What each symbol does to the units:
pel: g>gem, m>vif, n>daf, r>nov, p>fam, x>kar
zap: g>-, m>lil, n>tev, r>vit, p>bar, x>lal
goz: g>lub, m>kiz, n>zuz, r>fip, p>vok, x>reg
suv: g>bep, m>bev, n>vif, r>bav, p>gem, x>tes
pak: g>kul, m>vep, n>rov, r>dak, p>kal, x>vog
fod: g>ral, m>fuf, n>vog, r>kul, p>tas, x>gup
sef: g>-, m>nek, n>bev, r>tok, p>bep, x>loz
bel: g>bav, m>ral, n>tas, r>lat, p>nov, x>vif
por: g>tok, m>nup, n>ral, r>pib, p>bav, x>bev
faz: g>pib, m>pob, n>kul, r>luf, p>lat, x>ral
fiz: g>fuf, m>sab, n>rul, r>vep, p>vog, x>vek
rov: g>pak, m>seb, n>-, r>nin, p>vos, x>nat
zok: g>fip, m>rut, n>-, r>miv, p>zar, x>zuz
bap: g>tes, m>muf, n>lub, r>vif, p>kar, x>pup
zan: g>-, m>sur, n>vuz, r>loz, p>vit, x>lil
rud: g>gup, m>vek, n>rut, r>vog, p>fip, x>kiz
fuf: g>nov, m>tas, n>fiz, r>gat, p>fod, x>daf
gup: g>fam, m>daf, n>rud, r>fod, p>ses, x>rel
zaz: g>-, m>lal, n>nup, r>bar, p>tok, x>nek
kul: g>faz, m>gat, n>pak, r>las, p>zif, x>fod
zuf: g>loz, m>mut, n>muf, r>bev, p>tes, x>vuz
zuz: g>goz, m>kef, n>-, r>zok, p>bas, x>vud
rul: g>fiz, m>miv, n>-, r>seb, p>nat, x>zar
seb: g>vep, m>vos, n>-, r>tos, p>rov, x>rul
nup: g>zaz, m>bav, n>nov, r>sim, p>por, x>gem
rel: g>muf, m>vaz, n>kiz, r>gup, p>lub, x>las
daf: g>pel, m>ses, n>vek, r>fuf, p>gup, x>vaz
gop: g>-, m>bes, n>mut, r>nek, p>loz, x>sur
vez: g>kib, m>rig, n>peb, r>vaz, p>las, x>gat
pob: g>sim, m>lat, n>gat, r>kib, p>faz, x>nov
gep: g>sur, m>nif, n>kib, r>mut, p>vuz, x>sim
vek: g>daf, m>fip, n>zar, r>fiz, p>rud, x>vok
reg: g>rig, m>dak, n>vud, r>goz, p>peb, x>kal
tas: g>bel, m>fod, n>sab, r>zif, p>fuf, x>ses
kef: g>kiz, m>bas, n>-, r>rut, p>zuz, x>nin
muf: g>zuf, m>kar, n>rel, r>fam, p>bap, x>luf
bev: g>sef, m>gem, n>fam, r>por, p>suv, x>zuf
tos: g>peb, m>vud, n>-, r>bas, p>nin, x>seb
las: g>luf, m>vez, n>dak, r>rel, p>rig, x>kul
gem: g>nek, m>suv, n>pel, r>nup, p>bev, x>mut
nat: g>vog, m>rul, n>-, r>rov, p>miv, x>rut
vos: g>kal, m>rov, n>-, r>vud, p>seb, x>miv
fip: g>ses, m>rud, n>zok, r>sab, p>vek, x>goz
nek: g>-, m>bep, n>gem, r>zaz, p>sef, x>gop
pib: g>lil, m>sim, n>faz, r>vuz, p>tev, x>por
nif: g>vit, m>vuz, n>pup, r>tes, p>gep, x>tev
lil: g>-, m>bar, n>pib, r>zan, p>zap, x>tok
rut: g>rud, m>zar, n>-, r>nat, p>zok, x>kef
kib: g>gep, m>pup, n>vez, r>kar, p>luf, x>pob
nin: g>dak, m>tos, n>-, r>kef, p>vud, x>rov
vog: g>fod, m>fiz, n>nat, r>pak, p>sab, x>rud
luf: g>vuz, m>kib, n>las, r>muf, p>pup, x>faz
zif: g>lat, m>kul, n>kal, r>rig, p>gat, x>tas
miv: g>sab, m>nat, n>-, r>vos, p>rul, x>zok
bav: g>lal, m>por, n>bel, r>tev, p>nup, x>suv
gat: g>pob, m>zif, n>vep, r>vez, p>kul, x>fuf
lub: g>bap, m>rel, n>goz, r>ses, p>vaz, x>rig
lal: g>-, m>tok, n>bav, r>zap, p>zaz, x>bep
dak: g>las, m>peb, n>nin, r>kiz, p>reg, x>pak
bes: g>-, m>loz, n>tes, r>bep, p>gop, x>vit
bar: g>-, m>zap, n>sim, r>sur, p>lil, x>zaz
vit: g>-, m>zan, n>nif, r>bes, p>sur, x>zap
kal: g>zif, m>pak, n>vos, r>reg, p>vep, x>sab
loz: g>-, m>gop, n>zuf, r>sef, p>bes, x>zan
fam: g>bev, m>pel, n>gup, r>ral, p>vif, x>muf
vaz: g>kar, m>lub, n>vok, r>daf, p>rel, x>vez
sab: g>tas, m>vog, n>miv, r>kal, p>fiz, x>fip
bas: g>vok, m>zuz, n>-, r>zar, p>kef, x>tos
tok: g>-, m>zaz, n>por, r>lil, p>lal, x>sef
vok: g>vaz, m>goz, n>bas, r>vek, p>kiz, x>peb
vuz: g>zan, m>gep, n>luf, r>zuf, p>nif, x>pib
tev: g>zap, m>pib, n>lat, r>nif, p>sim, x>bav
vif: g>suv, m>fam, n>ses, r>bel, p>pel, x>bap
sim: g>bar, m>tev, n>pob, r>gep, p>pib, x>nup
ral: g>por, m>nov, n>fod, r>faz, p>bel, x>fam
pup: g>nif, m>luf, n>rig, r>bap, p>kib, x>lat
peb: g>vez, m>reg, n>tos, r>vok, p>dak, x>vep
tes: g>bes, m>zuf, n>bap, r>suv, p>mut, x>nif
vud: g>reg, m>nin, n>-, r>zuz, p>tos, x>vos
ses: g>vif, m>gup, n>fip, r>tas, p>daf, x>lub
kiz: g>rel, m>vok, n>kef, r>rud, p>goz, x>dak
sur: g>-, m>vit, n>gep, r>gop, p>zan, x>bar
kar: g>mut, m>bap, n>vaz, r>pel, p>muf, x>kib
lat: g>tev, m>faz, n>zif, r>pup, p>pob, x>bel
nov: g>nup, m>bel, n>fuf, r>pob, p>ral, x>pel
mut: g>gop, m>tes, n>kar, r>gem, p>zuf, x>gep
vep: g>gat, m>kal, n>seb, r>peb, p>pak, x>fiz
bep: g>-, m>sef, n>suv, r>lal, p>nek, x>bes
zar: g>vek, m>zok, n>-, r>rul, p>rut, x>bas
rig: g>pup, m>las, n>reg, r>lub, p>vez, x>zif

In the rows, zero is written as 466.

The rows follow the links: the fewer symbols apart two units are, the more alike their rows tend to be.

Each row is also shifted at random along 4 hidden directions that mean nothing.

Some units, each with a row of numbers:
reg: 732 432 391 386 502 458 336 533 459 399 517 564 493 394 455 450 461 382 481 488 532 451 527 407 517 533 501 503 534 506 540 340 336 545 349 478 449 474 504 539 571 403 408 501 451 479 488 456 575 470 356 548 496 426 481 421 436 417 562 333 387 507
gup: 615 520 435 560 423 410 588 464 489 496 423 434 402 503 437 549 571 456 366 521 411 501 374 460 432 441 517 429 381 449 406 528 523 396 498 424 543 447 420 491 496 516 529 447 488 415 497 540 445 518 451 412 426 450 438 450 461 456 408 533 571 380
bav: 734 445 523 477 411 468 443 380 467 478 413 456 450 284 470 401 532 426 566 481 418 552 456 489 428 448 432 498 468 538 385 510 563 458 471 515 423 439 527 414 394 507 389 365 352 471 466 371 536 368 485 456 479 512 486 420 381 432 451 333 438 544
miv: 295 459 512 446 523 434 542 395 436 392 596 560 447 358 443 559 450 432 456 364 464 453 464 544 597 496 432 478 438 443 391 482 442 561 380 471 461 486 479 594 463 485 445 507 468 508 455 456 481 559 382 401 514 434 474 373 515 451 476 478 434 515
gem: 545 495 475 511 461 474 504 457 476 518 414 299 413 437 524 572 474 515 411 401 480 379 452 458 516 470 394 421 424 412 473 544 543 414 581 463 479 464 372 435 374 490 626 439 461 405 401 463 483 484 442 414 435 479 514 474 598 524 445 629 486 489
bev: 524 496 497 549 383 495 550 420 497 449 361 328 434 493 470 543 541 506 438 535 426 454 403 391 404 443 504 451 413 441 430 578 541 359 459 390 558 393 450 434 465 474 556 479 528 400 459 539 447 471 469 497 413 434 527 537 505 515 424 554 527 409
kib: 559 495 386 478 527 427 352 560 489 566 455 483 479 550 486 404 399 547 431 448 509 445 498 506 490 500 385 404 537 460 528 414 433 463 556 486 436 530 439 369 451 482 492 381 416 474 477 453 465 405 525 477 467 538 453 524 478 449 499 498 480 428
rud: 532 497 415 431 491 358 579 471 449 408 484 518 389 482 425 478 499 359 367 495 455 552 421 479 469 434 460 389 370 474 433 505 476 411 475 505 479 509 416 566 560 468 413 412 473 437 475 518 493 557 487 391 430 441 388 382 385 484 415 482 503 488
vit: 626 437 521 444 439 494 380 408 494 345 559 446 452 403 461 480 393 571 509 437 509 399 570 508 588 456 404 485 497 369 459 443 451 459 466 465 495 430 501 448 483 426 487 432 431 453 397 489 538 452 503 609 434 472 575 502 632 477 531 562 426 565
sab: 612 439 470 362 522 449 479 426 449 374 533 523 398 271 444 519 535 340 514 409 487 469 468 505 565 501 403 468 432 513 459 448 433 567 296 546 452 436 504 588 477 428 410 469 450 414 471 384 564 508 311 437 509 411 437 332 427 470 475 330 331 619
vez: 486 489 393 421 595 394 372 576 483 474 553 552 437 536 470 408 374 512 370 374 562 440 518 554 552 496 309 391 526 437 536 404 385 507 536 527 447 564 422 451 468 473 467 392 446 452 466 463 493 463 518 470 450 521 424 440 501 453 500 522 412 504
pak: 344 435 474 411 530 453 485 475 539 405 503 553 439 529 453 485 532 480 404 510 492 493 444 501 500 512 498 459 446 450 510 425 422 516 330 444 528 417 507 495 517 480 474 466 525 438 543 526 476 536 432 540 432 391 455 467 382 436 456 435 388 527
nup: 330 483 519 535 470 468 515 425 486 606 385 397 458 467 487 450 488 536 482 437 414 486 450 551 422 467 390 431 496 487 424 536 579 441 600 502 443 502 461 311 289 538 489 371 380 470 470 412 397 403 534 394 469 555 473 480 491 454 412 508 502 418
fip: 332 466 467 555 383 570 552 442 389 536 351 428 587 397 432 558 493 330 561 522 404 428 420 258 347 451 672 536 528 578 425 463 490 483 440 379 443 470 493 568 480 459 448 691 511 513 451 453 470 438 320 359 521 435 498 485 378 484 533 333 533 311
pib: 233 463 545 571 397 564 460 424 535 506 363 403 519 558 464 473 534 568 476 583 414 456 405 415 379 490 585 508 501 471 462 506 529 431 400 345 563 364 546 353 426 501 500 523 523 453 534 529 411 400 506 574 458 439 552 619 415 448 478 448 475 387
zuf: 717 473 406 445 366 490 439 493 456 419 382 366 440 506 458 399 502 454 518 584 484 453 459 364 324 416 555 482 416 473 529 466 461 392 412 432 482 402 490 406 512 406 491 492 540 392 473 493 423 444 500 522 430 414 465 550 440 510 447 456 480 470
nek: 686 454 497 421 453 478 463 445 471 530 381 335 412 456 510 451 480 450 469 454 475 448 466 453 452 433 417 428 398 480 480 486 528 382 557 502 363 446 397 387 407 450 497 394 390 438 421 419 512 437 489 425 423 508 517 448 510 511 413 531 468 535
lal: 557 449 566 381 454 442 506 334 455 358 576 435 384 328 444 456 418 507 528 376 473 482 534 602 600 453 301 462 416 385 348 538 527 447 448 555 486 452 473 484 412 454 440 337 381 439 379 416 516 495 523 480 439 504 504 417 563 496 450 526 365 649
rul: 12 464 534 472 529 459 534 434 420 577 438 552 548 539 446 429 389 381 481 408 413 478 435 476 394 465 488 441 504 557 456 486 482 530 501 485 392 587 444 476 419 486 383 512 454 543 508 440 371 492 471 296 535 495 384 447 375 459 431 399 519 350
nin: 293 483 466 522 511 372 520 474 496 419 613 630 478 581 415 454 371 539 331 459 461 504 485 567 561 471 438 400 476 387 440 453 395 495 484 474 527 512 451 524 524 504 406 422 469 510 496 605 423 574 545 466 458 464 421 435 501 421 462 564 541 375
kal: 349 416 468 488 502 542 441 476 470 476 467 540 552 403 491 536 532 441 519 487 419 473 472 407 504 525 576 541 513 505 453 400 422 565 366 405 456 414 538 538 479 484 434 559 501 520 508 455 508 454 375 526 512 433 503 435 411 413 573 338 424 438
muf: 587 521 377 491 418 384 498 514 425 430 480 473 466 551 425 376 456 508 428 539 438 557 446 504 395 401 453 449 405 411 429 495 501 384 560 447 535 475 443 441 519 459 456 379 495 464 489 503 371 518 598 474 409 500 375 501 482 499 407 547 546 404
pup: 457 477 429 547 410 528 390 479 462 423 504 474 585 450 423 461 382 508 554 469 475 421 524 408 480 491 482 524 597 451 451 426 413 512 424 412 530 472 530 509 492 438 427 550 474 487 414 484 496 389 440 578 495 472 534 535 491 463 578 400 422 414
rov: 515 442 457 446 506 445 463 514 557 433 482 578 415 479 503 496 572 465 372 524 447 493 417 486 509 530 562 434 420 489 514 404 419 524 352 451 451 411 511 477 536 488 461 434 479 486 558 512 489 517 407 498 453 402 443 393 408 393 468 424 461 498
goz: 350 505 420 503 441 441 501 485 322 432 558 539 580 461 399 432 369 434 510 432 400 499 494 446 439 407 500 538 492 448 417 425 414 478 548 466 451 530 445 590 535 475 382 524 467 562 422 464 409 518 472 424 506 490 384 447 488 452 491 477 545 324
loz: 384 472 509 421 409 493 508 417 445 342 539 395 448 531 425 461 377 536 500 485 504 404 513 487 471 426 423 477 427 391 468 541 461 370 465 449 537 415 449 451 495 406 530 525 540 416 391 548 410 508 542 545 429 426 486 540 598 546 442 631 466 531
bar: 705 439 510 490 472 501 374 489 573 578 367 371 427 434 607 464 568 598 438 496 437 474 453 506 476 497 468 459 436 467 516 407 536 464 550 461 423 384 479 253 359 526 553 341 382 517 500 424 490 387 480 514 409 495 548 521 548 395 453 522 487 493
zan: 465 404 517 381 408 499 421 424 509 343 493 442 442 548 407 385 373 476 503 511 560 402 539 470 451 453 432 448 474 417 520 481 435 387 342 483 490 437 527 446 539 366 448 496 494 397 453 508 501 443 531 597 417 444 513 542 477 556 479 470 379 578
ral: 507 472 514 520 429 475 548 404 569 403 440 393 359 441 472 593 596 517 435 520 461 434 369 473 500 534 462 451 440 465 467 577 529 468 300 411 592 373 512 433 419 489 613 513 566 376 536 524 436 485 378 504 469 375 527 481 469 489 403 509 408 516
pob: 429 482 468 554 540 448 400 508 556 611 442 466 485 481 593 490 530 648 406 431 433 492 417 545 517 519 425 435 498 427 472 454 532 500 620 467 473 461 467 330 347 589 546 315 375 535 498 452 445 405 528 475 466 556 478 497 532 381 468 565 498 414

From each start, follow one symbol. Which unit do you reach?
Answer with the unit's name.
start 680 501 408 433 569 360 468 485 513 554 444 504 362 400 521 451 535 459 407 386 440 547 425 595 507 511 314 388 433 496 464 459 529 500 556 579 395 495 430 386 375 550 465 299 344 469 500 353 482 463 474 341 463 525 391 356 454 430 372 444 447 535
x daf
start 614 356 530 370 336 570 440 398 535 457 252 378 430 445 440 362 551 313 616 613 466 441 427 326 231 441 594 472 434 596 569 494 522 373 235 478 403 373 569 383 462 371 446 540 507 351 501 412 483 333 410 506 431 429 548 513 278 510 433 248 357 608
x sef
start 479 504 360 407 535 413 420 574 379 522 466 433 486 540 478 416 387 424 473 427 524 457 491 470 424 428 426 472 470 499 519 409 435 484 598 512 414 540 398 478 473 443 491 470 495 482 448 437 407 478 493 403 477 527 365 462 488 497 455 523 480 420
m lub
start 345 454 530 517 452 494 403 463 473 557 427 407 546 544 475 394 357 583 482 457 462 430 524 484 442 465 426 445 564 445 491 444 477 416 610 452 443 504 437 321 407 470 463 435 407 525 438 492 432 399 581 476 455 533 542 577 551 461 466 557 534 398
m vit
start 436 462 485 430 425 510 432 451 453 445 453 315 454 506 507 488 394 529 502 433 538 350 517 433 470 451 441 496 452 414 525 498 461 446 510 457 453 438 419 418 407 401 608 539 517 437 404 480 440 450 456 492 460 440 536 511 636 563 487 633 451 494
n mut
start 227 457 563 476 419 552 442 376 460 452 509 430 534 432 460 435 420 561 568 443 451 484 495 490 486 443 436 534 504 406 395 486 493 457 514 436 476 449 526 426 413 476 424 440 407 524 409 455 477 424 566 570 475 489 550 553 515 459 506 483 473 501
p bar
start 569 432 460 442 524 478 434 461 544 402 553 536 421 350 545 610 568 507 372 429 484 437 474 488 640 547 508 478 445 444 476 388 382 594 344 423 476 385 493 542 490 472 532 501 492 493 483 502 545 546 306 520 483 366 538 371 545 403 520 457 403 521
g kal
start 445 447 547 549 382 560 459 414 559 529 349 390 476 516 512 424 552 592 478 571 393 453 417 429 371 469 578 485 446 450 466 495 543 424 427 372 498 350 531 318 425 510 499 443 451 484 522 516 418 373 532 572 423 474 560 601 463 425 461 482 517 425
m bar
start 384 447 509 486 447 538 423 421 464 486 472 475 547 394 464 417 478 526 579 454 417 522 467 476 489 454 462 544 517 433 393 476 498 466 491 446 496 430 542 453 425 520 381 416 396 510 450 426 519 381 506 558 483 496 522 511 439 443 540 421 429 492
n lat
start 738 488 339 482 484 409 393 588 421 574 383 401 446 504 541 388 483 498 472 451 470 476 463 458 401 443 468 467 457 485 498 442 492 435 641 486 422 493 410 369 443 482 529 416 451 454 454 430 429 437 504 412 467 525 379 468 522 477 432 525 534 413
r pel
start 616 456 422 559 403 488 403 515 554 408 428 450 458 537 469 522 543 578 402 571 514 406 449 410 479 495 557 454 500 420 546 471 405 446 361 350 603 386 508 400 485 471 585 533 559 378 521 593 455 415 446 609 438 384 550 577 495 447 511 507 471 428
n las
start 438 508 486 609 379 508 398 448 430 531 445 503 631 469 430 371 383 572 551 508 362 529 504 457 418 425 499 502 580 427 369 447 497 438 630 419 491 503 503 394 446 537 364 428 368 582 445 469 439 363 586 505 488 572 504 568 497 386 521 459 594 298
g vit
start 390 455 524 423 407 553 501 372 362 446 412 368 529 391 367 433 389 335 642 474 469 466 497 345 358 383 466 536 476 521 410 516 529 381 464 475 427 475 459 568 493 379 367 568 460 427 362 378 546 412 455 465 485 495 481 476 375 540 524 357 438 497
p gem
